In the rows, 128 means zero.
Each name stands for a flat space through zero: a line, a plane or more. A row that begins with a name and a colon came from that space; any other row is followed by the name of the space it lies nearest, among the names in its block.
ran_gera: [142 148 128  96 136 133 129 110 131 110 143 144 188  88 123 124  53 129
  99 134 150 162  86 122 136 129 134 123 117 144 129 157 135  89 126 123
  61 105 163 100  91 131 140 123 153 124 111 157 116 128  73 136 142 121
  91 108 161  74 143 168 148 115 104  97 149 154  87 160 123 126 131 138
 126 126 142  94 130 137 131 103 129 149 161]
zekam_govit: [138 137 132 142  67 134 148 166 138 106 134 125 104 109  74 126 127 117
 117 123 101 120 112 115  96 169 131  93 129 150 141  98 112 166 114 149
 136 127 118 145 119 112 143 119 168 124 138 105 121 145 156 105  91 134
 110  82  97 118  96 121  95 108  98 103 109 122 118  80 130 152 143 157
 125 107 115 149 141 120 123 106 130 135 143]
[119 123 167  74 126 137 115 160 150 174 120  84 154 125 106 179 133 124
 112 138 109 103 149 169 166 126 106 118 117 152 120  90  87 134 134 106
  87 146 170 125 147 107 136 115 130 139 169 111 147 136 111 114 154 173
 152 157 169  87 156 142 151 122 118 153 147 143 151 135 113 119 103  99
  92 118 124 113 137 112 106 142 116 121 120]  zekam_govit
sunub_momi: [157 134 126 103 145 110  53 133 117 103 149 103 111 139 174 139 127 102
 119 148  98 112 147  98 133 149 139 120 119 103 158 136 151 137 111 126
 138 116  96 119 116 108 143 109 103  82 109 121 148 154 122  91 114 129
 139 101 118 128 101 140 134 132 158 115 153 119 138 134  99 134 162 139
 143 141 140 113 151 126 132 104 137 114 146]
nom_ziben: [140 116 122 107 127 122 134 139 116 102 117 120 109 141 101 137 112 144
 131 146 111 140 138 113  93 124 135 124 142 149 131 139 135 146 116 133
 117 129 148 140 123 149 155 131 134 110 114 120 141  96 130 154 148 112
  99 155 104 147 147 114 125 108 142 128 133 116 139 121 130 120 167 134
 137 165 131 143 117 115 141 125 111 108 146]
pekes_magat: [152 125 104 141 125 156 123 115 147 124 108 152 119 136 123 149 130 115
 130 141 172 140 146 156 129 173 106  95 124 138 143 127 113 125 156 130
 138 135 134 133 103 144 133  94 126 140 151 158 151 131 122 163 108 113
 120 127 109 143 139 137 132 157 129 139 137 126 135 105 132 154 128 118
 128 111 125 122 150 111 121 125 138 129 102]
[126 171 124 142 159  99 103 123 100 124 134 133 114 147 121 131 153 113
 133 179 119 150 129 103 129  82 109 138 106 126 123 124 141 126 138  90
 124 167 110 124 130 108  85 130  81  83 141 116 159  45  99 123 135 131
 113 169 132 119 102 164 103 167 143 131 146 144 126 165 119 121 111 129
 122 122 143 132 107 144 123 176 146 162  88]  zekam_govit
nom_ziben: [146 114 114 127 151 114 101 141 129  83 105 127 113  98 101 101  89 162
 110 127 185 103 150 137 103 152 128 120 180 163  91 117 139 131 127 107
 102 146 138 105 139 157 132 135 115  84 109 113 155  84 171 159 112 121
 163 137 107 138 124 146 133 182 125 106 103 134 162 132 112  86 146 142
 163  88 141 122 125 108 126 120 111 144 186]
[133 118 104 139 114  90 108 152 115 132  84 127 136 133  94 118 101 106
 130 146 176 153 133 129  89 159 109  95 105 130 128 165 160 156 147 183
 147  98 130 176 137 148 146 174  87 111  87 137 143 110 130 117 102  96
 115 134 152 122 108 140 132 156 156 122 120  56 152 138 158 119  84 166
 118 122 114 127 128 102 133 141 119 129 173]  pekes_magat
ran_gera: [ 98 183 114  98 125 109 152 153 138 171 159 122 163 106  85 100  60  87
 138 107 156 159 141 102 141 158  87 156 111  97 134 154  96  99 110 133
  74  61 158 120 110 103 112 125 145 101  90 146 109 120 120 158 109 123
 138 139 160 121 127 156 146 146 129 102 140 114 105 128  99 144 113 156
 147 114 201 127 139 131 100  84 117 153  84]
[119 129 144 111 124 109 123  91 156 145 119 119 111 132 102  91 131 124
 117 153 139 125 110 167 142 141 174 172  67  73 142 132 131 122 160 141
 109 134 114 106 138 113 103  90  95 131 137 164 111 128 115  99 125 163
 111 115 148  68 147 107 132 157 123 139 139 143  90 126 121 141 121  92
  96 106 129 131 105 103  89 147 105 127 124]  nom_ziben
rol_lepo: [111  95 167 125 107 153 158 157 167 150 142  70 128 108 164 127 138  98
 106 100 142 104 173 107  72 116 104  95 152 111  98  52  64 136 107 144
 113 125 171  98 152 180 152 114  96 131  88 143  97 114 118 118 173 186
 152 144  90 132 107  72  85 148 138 131 146  87 178  99  82 146 125 119
 128  95 163 118 121 107 150 129  78  94 150]
sunub_momi: [137 111 147 182 130 166 201 124 125 147 121 178 151 136 135 106 149 136
  81  28 118 195  89 168 103 121 156 174 137 125 120 153 173 125 166  92
 172 147 159  85 100 170 124 138 129 113 146 186 119  75 107 134 160 123
 111 129 151  65 111  67 112 157 130 152 126 139 167 123 130  90  78 119
 133 167 109 109 113 156 152 135 167 159 120]
[122 144 114 127 140 105 112 140 144 167  89 110 154 100 138 145 121 109
 116 133 117 142  95 139 132 123 137 110 136 153 141 172 134 156 157 107
 110 136 170 125 140 135 154  92 150 154 111  82 141  97 134 158 123 160
 109 105  74 111 104 128 125 137 167 179 155 138 119 115 162 142 139 132
 144 119 119 112 128 134  70 129 115 121 157]  rol_lepo
[ 82 124 114 115 150 137 132 111  92 165 126 141 120 159 154 126 145 116
 129  98 130 137 131 104 127  92 126 127 114 115 157 141 140  91 125  76
 129 144 133 108 128 110 151 126 143  88 147 139 137 107  84 103 139  99
 148 181 135 114 133 156 126 130 116 148 122  91 118 156 131 123 152 100
 140 143 147 138 128 165  89 141 143 188 111]  zekam_govit
[129 121 119 120 122 160 114  88 163 135 164 128 127 151 115 129 131 119
 158 147  94  94 130  90 123 137 150 145 140  95 138 141 135 153  99 119
 140 129 127 137 144 113 148 122 120 124 156 109 128 136 134 137 138 117
 124 149 141 150 131 106 133 141 118 119 139 122 143 127 137 117 136  95
 110 124 141 113 127 172 111 112 152 136 126]  pekes_magat
[151  86 138 144 144 169  80 167 124 132 132 143 109 168 134 131 153 123
  80 154 134 100 104 141 143 129 176 101 153 198 105 130 150 137 152 140
 204 129 112 148 166 165 122 117 109 134 156  89 190 111 115 110  98 170
 125 107 118 137 148 100 154 106 172 189 112 171 121  67 107 132  76 106
 122  90 104 159 130 126 148 146 114 138 138]  ran_gera
[120 136 124 106 146 109 158 162 172 151 136 133 143 164  83 110  83 105
 121 174 181 108 126 129  97 151 112 120 154 144 112  94  77  82 145 142
 115 120 114 146 125 105  92 141 115 158 143  71 119 149 135 136 100  99
 112 124 111 155 120 162 103  72 144 145 129 157 115 109 161 136 124 123
 140 106 136 145 177 129 138 150 105  87 144]  sunub_momi
pekes_magat: [126 117 136 118 109 138 155  95 143 104 156 140  96 109 148  87 134 152
 165 106 100 120 101 120 140 142 165 164 141 121 153  88 125  91 146 112
 136 124 127  89 110 109 103 110 152 116  99  86 124 133  99 147 117 122
 123 159 108 118 163 127 168 144  95 146 120 129 100 146 117 135 142 111
 105  99 148 139 132 144 125 100 145 157 151]
[141 148  90 129 111 142 169 137 162 141 163 148 117 141  80 119 109 125
  95 111 145 143 126 117 134 137 134 109 162 154 136 111 130 178 138 109
  98 133 168 139  85 176 149 118 140 153 154 112 134 121 118 128 108 143
 118 141 143 132 146 135 129 128 101 126 139 121 146  99 119 145 133 105
 142 120 106 140 144 132 154 121 112  98 133]  sunub_momi
rol_lepo: [117 132 181 102 102 145 144 111 131 101 212  95 145 117 112 105 121 156
 135 110 167 124 156 136 117  96 147  85 142 112 137 136 102  93 124 178
 118  98 112 105 143 162  92 142 115  71 125 164  90 146 111 130 152 163
  93  99 164 161  70  83 116 147 124  64 141 121 132 136  92 131 130 154
  96 141 171 151 140 132 150 119  55  92 108]
[144 155 130  91 105 130  84 113 135 105 146  94 116  72 168 108 138 100
 135 112 105 132 133 114 174  97 102 134  73 157 145 153 134  99 114 108
 148 158 111 141 182 120 134 119 140  87 109 141 154 110 101 108 152 178
 171 115 103 134 136 146 125 117 143  96 126 110 154 153 102 129 157 186
 124 178 127 160 128 117 116  85 145 147 120]  sunub_momi
zekam_govit: [134 132 114  85 133 124 100 129 128 146  96  91 136 139 111 111 149 128
 103 118 126 124 160 126 183 114 168 121 162 113 131 142 101 120  85 158
 138 161 164 127 136 119 116 113 150 147 145 145 104 131 107  86 119 128
 147 132 148 125 146 124 138 158 129 132 122 126 119 127 120 102 142 157
 108 148 125 114 136 144 108 124 128 108 113]
[126 106 112 180  91 126 173 106 159  76 106 137 116  84 101 144 117 105
 138 121 136  56 125 148 124 132 155 137 143 120 100 123 107 122 128 167
 186  96 116 102 119 111 146 125 183 155  76 131  94 207 172  85  93 150
 104  21 113 131 131  39 112 107 131  91 118 178 159  60 102 137 154 154
 153 144  69 113 139 110 155  34 116  65 162]  zekam_govit
[132 143 118  77 148 105 147 116 147 173 130 137 109 137 115 123 162  90
 157 143 132 138 133 187 127 166 151 150  96 111 158 128 144 156 121 149
 170 152  96 151 126 151 101 118 184 185 150 125  84 128  99 123 127 172
 107 128 121 124  99 120 113 164 133 101 137 126  85 141 111 129  71 130
 117 143  84 103 115 119 106 166 124 129 114]  nom_ziben
[114 138 122 110 176 109 141  90 142 121 126 108 136 103 108 132 110 127
 135 139 166 175 118 139  90 118 107 134 126 149 135 157 134 127 110 161
 120 122 149 125 106  96 128 146 120 133 123 109 112 107 119 121 152 121
 142 155 141 152 103 121 121 153 123 138 113 123 146 114 102 138 121 125
 123 115 156 125 133 122 112 159 132 137 137]  ran_gera
[116 136 106 140 119  87 127 136 157 114 164 134 118 160 151 109 134 151
 125 164 116 105  98 131 138 114 108 134 151 127 172 137 129 139 144 118
 142 117 138 139  95 127 139 106  98 120 158 171 106 132 110 105 110 116
 148 137 116 123 144 158 109 144 116 115 155 123 103 130 125 162 167 157
 155  97 153 132 147 163  80 137 109 109 128]  sunub_momi
[131 136 114 107 165 103 117 162 170 131 138 133 105 115  79 131 130 142
 106 107  95 111 111 136 142 147 118 124 151 108 120 156 128 100 155 145
 135 127 153 145 112 111 135 125 110 101 141 143 114 125  66 139 105 119
  99 131 174 110 130 157 122  96 132 133 140 133 113 135 121 110 107 145
 134 120 125 142 152 124 131  65 113 148 150]  ran_gera
[138 142 117 139 136 151 121 167 102 147  98 125 143 150 133 145 155 130
 144 152 119 141 153 133 142 123 121 101 156 150 133 115 106 106 132 130
 124 143 157 122 123 121 120 132 151 108 127 131 122 129 114 139 107 136
 141 154 142 133 136 104 115 152 114 124  95 152 123 171 127 127 106 115
 121 134 136 150 127 135 156 141 115 110 120]  zekam_govit
[120  85 103  83 140 149 139 111 128 167 135 107 122 131 119 174 162  98
 132 140 105 112  98 151 154 143 184 132  65 123 139 188 140 105 142 128
 155 121 118 126 125 103 133 145 120 161 180 134 109 129 112 138 159 140
 144 103 133  91 121 100 166 136 131 128 137 107 109 121 105 160 106  96
 112 161 117 129 109  95 108 140 139  97 104]  nom_ziben
[127 128 108 112 102 132 106 140 119 164 172 130 134 140 125 122 110 103
 118 100 134 149 127 128 107 133 101 121  97 115 151 140 155 142 127 107
 116 155 133  91 149 141 126 118 100 107 121 135 142 115  97 118 154 137
 123 128 124 128 128 175 131 136 181 132 156 113  96 167 122 127 163 137
 165 136 141 139  92 126 137 120 136 112 125]  zekam_govit
[ 98 139 121 125 100 148  84 153 147 121 130 125 132 140  95 119 124  94
 129 115 154 112 138 152 110 141 141 153 109 129 155 134 134 116 139 112
 145 114  86 121 131 130 123 145 123 127  99 117 138 115 153 121 150 137
 136 135 112  95 116 146 115  94 128 137 137 118 139 142  83 135 142 114
 111 117 108 111 105 134  86 139 178 129 128]  nom_ziben
[142  99 132 138 123 125 128 136 132 108 188 157  78 120 132  90 154 152
 131 108  81  79 104 134 134 124 204 120 154 142 132 123 122 124 112  73
 144 139 113  69 110 156 135  73 165 169 123 115 129 142  83 117 114 122
 112 134  76 133 109 101 118 128  95 104  78 177  96 114  94 142 133 147
 117 133 156 119 131 170 156 119 107 158 134]  pekes_magat
[ 99  92 145 148 114 121 131 153 106 134 156 144  92 139 120 148 128 123
 172  65 137 147 107 101  74 131 103 105 122  88 146 145 170 130 151  75
 133  94 107 168  90 154 137 131 152 124  77 111 116 106 138 174 106  96
 127 113 139 167 135 134 111 127 143 137  98 142 150 124 139 114 145 127
 159 108 159 134 159 137 151 116 147 137 130]  zekam_govit
[150 132 153 139 133 140  85 117  74 148 136 148 144 133 138 115 150 128
 147 148 114 115 173 142 162 121 146 168 135  99 154 129 126  66 142 154
 114  84 109 119 129 116 109 188 135  96 136 106 122 125 131 147 143 140
 146 106 136 121 102 103  64 111 124  77 114 141 164 182 147 133 119 111
  77  77 132 159 191 154  97 114  98 125 141]  rol_lepo
[166 114 129 121 134 161  60 121  87 152 118 127 153 117 159 126 134 120
 143 144 150 110 135 129 104 129 154  90  90 131 119 102 113  93 111 134
 105 140 123 133 174 128 110 114 134 104  66  89 146 111 145 155 147 143
 129 117 157 168 108 109 102 126 131 118 136  83 130 143 124 112 154 124
 112 136 136 103 101 121 133 168 140 161 151]  sunub_momi
[175  46 177 128 164 125 107  84 172  53 136 143  84 252 171 175 168 106
  78  84  75  21 125  99 126 206 135 136 129 124 186  97  57 133 132  43
 173 176 167  52  50 147 163  75 233 141 172 161 116 160  69 133 112 111
  92  69 113  80 171  77  93 165 123 107 195 205 126  47  78 121 197 106
 124 113 133  83 144 145  92 164 148 104  60]  pekes_magat
[121 149 125 130 179 147 133 109 138 115  94 151 154 129 128 113 110 111
 117 134 117 139 119 136 150 136 114 138  91  86  95  99 180 104 153 115
 126 121  67 121 138 119 158 127 139 140 141 140  99 155 133 139 124 131
 133 158 180 141 111 150 138 108 142 112 140 121 122 174 163 121 129 125
 126 132 142 122 157 115 125 124 136 139 127]  ran_gera
[174 142 161 184 123 159 151 109  91 131  89 139 132 130 125 102 132 175
 134 108 104 143 131 153 107 143 149 143 127 153  62  86 162 101 122 111
 130 138 120  61 174 128 100 198 107 141 127  89  87  96 147 141 143 119
 123 135 155 133 102 123 136 116 121  93 114 131 142 142 124 103 102 102
 129 160 143 102 108 124 103 156 106 129 160]  sunub_momi
[ 98 157 128 130  96 148 159 124 153 108 125  86 110 129 136 111 152 122
 114 128 131 123 115  87 149 124 160 130 140 109 111  98  98 155 132  99
 117 131 123 132 137 144 157 117 150 123 115 111 123 154 137 104 173 133
 144 126 111 123 125 112 141 137 140 130 132 147 104  99  66 123 120 125
 151 117 137 131 116 130 135 120  98 132 146]  rol_lepo
[140  95 147 185 142  98 140 179  67  89  96 112 138 103 196 135 112 195
 138 126 137 131 126  35 134  61  69  66 157  92  98 138 130 141  84 124
 160 136 164 165 144  83 174 105 127 137 115  92 116 139 150 137 145  62
 164 115 149 230 118 110 220  74 150 114 102 123 141  98 203  92 152 185
 147 197 208 139 127 169 170  89 107  87 148]  nom_ziben
[147 127 135  75 132  85  79 123 129 116 146  96 149 121 153 159 116 115
 160 132 112  93 154 107 161 107 135  96  99  91 155 137 120 147 109 133
 134 106 150 140 101 146 140  90 104 103 109 127 164 137  92  95 138 125
 175 128  86 166 150 144 149 117 133 156 116 110 125 132 105 164 179 134
 153 125 138 137 190 132 128  74 143 155 104]  sunub_momi
[115 143 149  79 145 139 135  70 171 184 126 141 131 156 111 132 150  59
 161 123 124 136 108 168 174 178 178 168  32 115 163 166 106 122 187 132
 139 116 111  98 163 119  88 145 171 166 168 113 121 134 117  67 130 170
 112 100 175  33 115 110 120 137 188 127 157 141  86 162 128 218  88  87
  89 135 114 102 128 123  48 155 119  86  98]  nom_ziben
[140 198 123 121 102 111 158 112 138 135 103 155 177 118 114 130  65  97
 153  88 143 163 123 118 132 121  95 171  88 121 176 198  99 123 112 155
  93 127 185 123 102  92 116 144 182  85 130 157 108 154 122 140 203 101
 145 155 125 110 147 163 145 117  89  99  95  83 142  83 131 141 117 149
 114 102 145 100  91 116 102  92  91 161 101]  ran_gera
[108 177 150 136 144 109 162 150 129 125 119 126 104 124 136 131 119  84
 117 134  77 137  89 109 141 148 122 124 122 120 129 103 132  92 139 133
  81 155 122  85 109 127 158 117 130 122 112 159 103 131 116 163 114 146
 120  99 153 102 124 162 154 123 122  97 153 139 116 155 126 117 111 131
 148  88  94 154 140 127 139  72 154 149 142]  ran_gera
